Below are the code and all the weights of a small trained network. Each question names an input and a target symbol and asks about switching units off, where a switched-off unit gives its printed mean instead of its output.

import numpy as np


def w(rows, s, z=0):
    codes = np.array(rows[::2]) - 128.0
    scale = np.full(codes.shape[1], s)
    scale[-1] = z or s
    return codes * scale


def norm(h):
    return h / np.sqrt((h * h).mean(-1, keepdims=True) + 1e-5)


def f(y):
    return np.maximum(y, 0)


def softmax(a):
    e = np.exp(a - a.max(-1, keepdims=True))
    return e / e.sum(-1, keepdims=True)


def log_softmax(a):
    a = a - a.max(-1, keepdims=True)
    return a - np.log(np.exp(a).sum(-1, keepdims=True))


def net(x, mask):
    ids = ['βεζηθλφω'.index(c) for c in x.split()]
    T = len(ids)
    res = E[ids] + P[:T]
    u = 0
    for l in range(2):
        r = norm(res)
        for j in range(3):
            rows = slice(3 * j, 3 * j + 3)
            q, k, v = (r @ M[l][rows].T for M in (Q, K, V))
            z = softmax(np.where(np.tri(T) > 0, q @ k.T / 3**0.5, -1e9)) @ v
            o = O[l][rows]
            res = res + np.where(mask[u + j], z, o[:, -1]) @ o[:, :-1]
        u += 3
        y = f(norm(res) @ A[l][:, :-1].T + A[l][:, -1])
        res = res + np.where(mask[u : u + 4], y, B[l][:, -1]) @ B[l][:, :-1]
        u += 4
    return log_softmax(norm(res)[-1] @ U[:, :-1].T + U[:, -1])


Q, K, V, O, A, B = {}, {}, {}, {}, {}, {}
E = w([
[47,76,59,103,115,236],'β',
[155,128,2,148,169,127],'ε',
[108,110,207,69,184,185],'ζ',
[211,145,143,66,225,128],'η',
[49,83,52,187,108,119],'θ',
[110,173,72,109,184,234],'λ',
[136,134,165,174,195,31],'φ',
[30,77,201,125,129,157],'ω',
],0.016)
P = w([
[128,118,109,138,160,150],'0',
[89,113,132,100,147,102],'1',
[107,221,104,108,107,130],'2',
[156,85,113,149,148,171],'3',
[71,96,141,94,161,83],'4',
[103,220,93,61,90,120],'5',
[174,58,137,173,127,165],'6',
[77,71,150,93,160,67],'7',
[103,209,91,30,74,109],'8',
[193,63,153,198,98,169],'9',
[95,39,159,109,162,56],'10',
[115,193,92,6,57,90],'11',
],0.014)
Q[0] = w([
[94,102,125,157,142,75],'0.h0',
[113,108,193,97,118,144],'0.h0',
[70,101,119,137,76,150],'0.h0',
[148,213,162,129,45,125],'0.h1',
[91,135,132,143,170,114],'0.h1',
[137,124,119,141,140,142],'0.h1',
[128,205,89,74,48,153],'0.h2',
[168,88,141,252,144,202],'0.h2',
[64,156,105,101,117,86],'0.h2',
],0.036)
K[0] = w([
[120,93,131,161,84,40],'0.h0',
[110,111,221,90,120,157],'0.h0',
[53,100,102,139,72,174],'0.h0',
[53,161,101,37,156,67],'0.h1',
[142,160,127,139,95,129],'0.h1',
[130,143,135,146,140,125],'0.h1',
[150,234,111,105,35,140],'0.h2',
[178,117,150,254,99,205],'0.h2',
[44,118,87,72,119,90],'0.h2',
],0.029)
V[0] = w([
[92,145,132,235,248,176],'0.h0',
[35,166,108,58,157,80],'0.h0',
[132,102,176,211,104,143],'0.h0',
[143,86,106,46,115,107],'0.h1',
[214,196,187,203,10,167],'0.h1',
[66,238,123,145,176,108],'0.h1',
[72,43,83,11,159,50],'0.h2',
[119,101,159,175,206,173],'0.h2',
[194,100,148,247,134,186],'0.h2',
],0.017)
O[0] = w([
[176,53,180,53,167,76,199],'0.h0',
[56,95,82,159,137,79,210],'0.h0',
[153,104,157,43,87,148,79],'0.h0',
[164,127,114,190,132,186,124],'0.h1',
[2,194,85,169,152,37,19],'0.h1',
[150,170,141,23,101,122,110],'0.h1',
[152,82,182,38,174,74,247],'0.h2',
[114,104,129,180,172,189,153],'0.h2',
[171,87,104,240,110,192,70],'0.h2',
],0.013,0.015)
A[0] = w([
[110,204,39,99,88,186,22],'0.n0',
[185,253,168,128,132,111,129],'0.n1',
[158,174,93,124,155,182,255],'0.n2',
[147,119,88,117,132,79,52],'0.n3',
],0.03,0.0052)
B[0] = w([
[132,43,64,59,187,207,161],'0.n0',
[181,94,70,179,110,3,208],'0.n1',
[191,120,72,54,188,124,230],'0.n2',
[101,75,174,97,118,148,254],'0.n3',
],0.023,0.0061)
Q[1] = w([
[120,83,176,134,223,5],'1.h0',
[213,206,187,138,141,138],'1.h0',
[110,86,65,191,181,68],'1.h0',
[168,67,235,160,208,109],'1.h1',
[156,100,147,83,33,136],'1.h1',
[86,28,166,169,161,158],'1.h1',
[224,136,202,106,177,170],'1.h2',
[102,44,50,148,100,196],'1.h2',
[83,16,241,218,183,113],'1.h2',
],0.026)
K[1] = w([
[45,67,172,111,236,21],'1.h0',
[199,139,158,204,149,139],'1.h0',
[134,87,165,59,135,2],'1.h0',
[221,200,144,191,43,181],'1.h1',
[133,111,108,33,90,119],'1.h1',
[97,189,138,189,73,206],'1.h1',
[129,73,120,191,208,187],'1.h2',
[213,104,100,68,52,191],'1.h2',
[182,233,176,233,81,218],'1.h2',
],0.027)
V[1] = w([
[110,137,78,179,149,180],'1.h0',
[121,112,95,99,39,150],'1.h0',
[182,188,165,121,127,164],'1.h0',
[61,136,153,117,158,253],'1.h1',
[128,108,203,154,206,96],'1.h1',
[165,161,75,111,170,127],'1.h1',
[172,152,100,133,17,124],'1.h2',
[180,77,53,126,129,44],'1.h2',
[134,208,163,130,194,122],'1.h2',
],0.028)
O[1] = w([
[126,36,199,74,126,146,1],'1.h0',
[137,164,170,156,210,104,75],'1.h0',
[88,90,119,153,165,59,59],'1.h0',
[253,163,63,173,139,34,107],'1.h1',
[71,201,55,149,190,129,181],'1.h1',
[96,138,182,133,69,78,154],'1.h1',
[170,214,119,153,252,115,38],'1.h2',
[181,147,171,246,119,107,215],'1.h2',
[83,84,57,124,121,39,77],'1.h2',
],0.017,0.024)
A[1] = w([
[89,128,77,134,106,122,106],'1.n0',
[110,75,209,141,154,138,79],'1.n1',
[148,49,203,103,254,170,2],'1.n2',
[110,80,147,178,133,101,169],'1.n3',
],0.038,0.0096)
B[1] = w([
[107,94,156,143,145,133,199],'1.n0',
[132,130,140,37,67,140,177],'1.n1',
[141,69,253,121,204,75,252],'1.n2',
[113,172,111,157,156,172,206],'1.n3',
],0.039,0.012)
U = w([
[157,95,214,109,189,130,202],'β',
[227,113,119,195,48,169,184],'ε',
[70,131,143,226,108,192,206],'ζ',
[110,3,67,148,95,70,2],'η',
[152,249,179,50,103,212,33],'θ',
[159,114,38,37,177,152,160],'λ',
[125,189,142,129,80,17,77],'φ',
[32,162,104,44,198,153,113],'ω',
],0.011,0.0026)

Each question gives the input, a string of symbols that net reads in full, and the target symbol t.
The units are the heads (3 rows each of Q, K, V and O) and the neurons (one row each of A and B). Each row of codes is followed by its name. A weight is (code - 128) times the scale printed after its matrix; where a second scale follows, it is the last column's (O, A, B and U).
mask holds one flag per unit, layer by layer, with each layer's heads first. A switched-off unit (its flag False) gives its mean, the last column of its rows in O or B, instead of its output. The means were averaged over made-up inputs and are rounded, as every weight is.
A unit's drop is (log p(t) with every unit on - log p(t) with that unit switched off) / (log p(t) with every unit on - log p(t) with every unit switched off).
The circuit of an input: a set's keep is (log p(t) with only the set's units on - log p(t) with every unit switched off) / (log p(t) with every unit on - log p(t) with every unit switched off). Starting from the 12 units with the biggest drops (on a tie, the unit counted first), units are removed one at a time, each time the one whose removal leaves the highest keep (on an exact tie, the one counted first), for as long as the keep stays at least 0.8.
units of the circuit, in order: the units of the circuit, biggest drop first
most important unit: the unit with the biggest drop
top k neurons: the k neurons with the biggest drops, biggest first
top k neurons in layer l: the k neurons of layer l with the biggest drops, biggest first
which heads matter: for each layer, one digit per head in row order, 1 if its drop is at least 0.15 and else 0, layers parted by /
input ω λ ε λ, target ε: which heads matter => 001 / 010
input θ φ θ φ ε, target ω: most important unit => 0.h0
input η φ θ θ θ θ ω θ λ λ ζ, target φ: units of the circuit, in order => 0.h2, 1.h1, 0.h1, 1.n2
input ζ θ λ β η φ η ω, target ζ: which heads matter => 010 / 010
input θ η ζ η θ ε, target ε: which heads matter => 111 / 001
input θ φ η η θ θ φ φ ε ω ω, target λ: top 2 neurons => 1.n2, 0.n1
input ζ ε θ ε λ, target θ: which heads matter => 001 / 000
input λ θ η φ η φ η θ η φ β, target ω: units of the circuit, in order => 0.h1, 0.h2, 1.n2
input ω η ω β η ζ ε θ θ, target θ: top 2 neurons in layer 0 => 0.n3, 0.n0
input η η ε φ ζ ω, target ω: which heads matter => 101 / 000
input λ ε ε θ ω θ ω ε, target λ: which heads matter => 001 / 011
input η φ λ η ε λ ω ζ, target λ: units of the circuit, in order => 0.h2, 1.h1, 1.n2, 1.h0
input η θ ε β ζ θ ε β, target θ: which heads matter => 001 / 000
input η ω ε ω η θ θ η θ, target η: most important unit => 0.h1
input ε θ θ θ ω θ ω, target ε: units of the circuit, in order => 0.h2, 1.h1
input ω λ ω ε λ θ ω η, target λ: units of the circuit, in order => 0.h2, 1.h1, 0.n2, 1.n2
input θ ε ε λ θ ω θ ω θ ε φ, target θ: which heads matter => 011 / 000
input ε η θ ε θ θ ω β λ λ, target ε: which heads matter => 111 / 010
input η λ ω η φ λ β η, target ε: which heads matter => 000 / 110
input θ ω η η θ θ ε ε ε η, target ζ: which heads matter => 010 / 000
input η η θ ε θ ε η θ θ φ ε, target ω: units of the circuit, in order => 0.h1, 1.n2, 0.n1
input θ ω λ, target λ: which heads matter => 001 / 000
input θ λ φ ω η λ ω ω, target λ: units of the circuit, in order => 0.h2, 1.h1, 1.n2
input θ β λ ε θ ω λ ω λ β, target ε: units of the circuit, in order => 0.h2
input η ω θ θ η η η ω ε θ, target ζ: units of the circuit, in order => 0.h1, 1.n3
input θ ω ε ω ε ζ θ η ω λ φ, target φ: top 2 neurons in layer 0 => 0.n2, 0.n1
input η ε ε η η ω ε, target ζ: most important unit => 0.h1
input ω θ η, target η: top 3 neurons => 0.n1, 0.n2, 1.n2
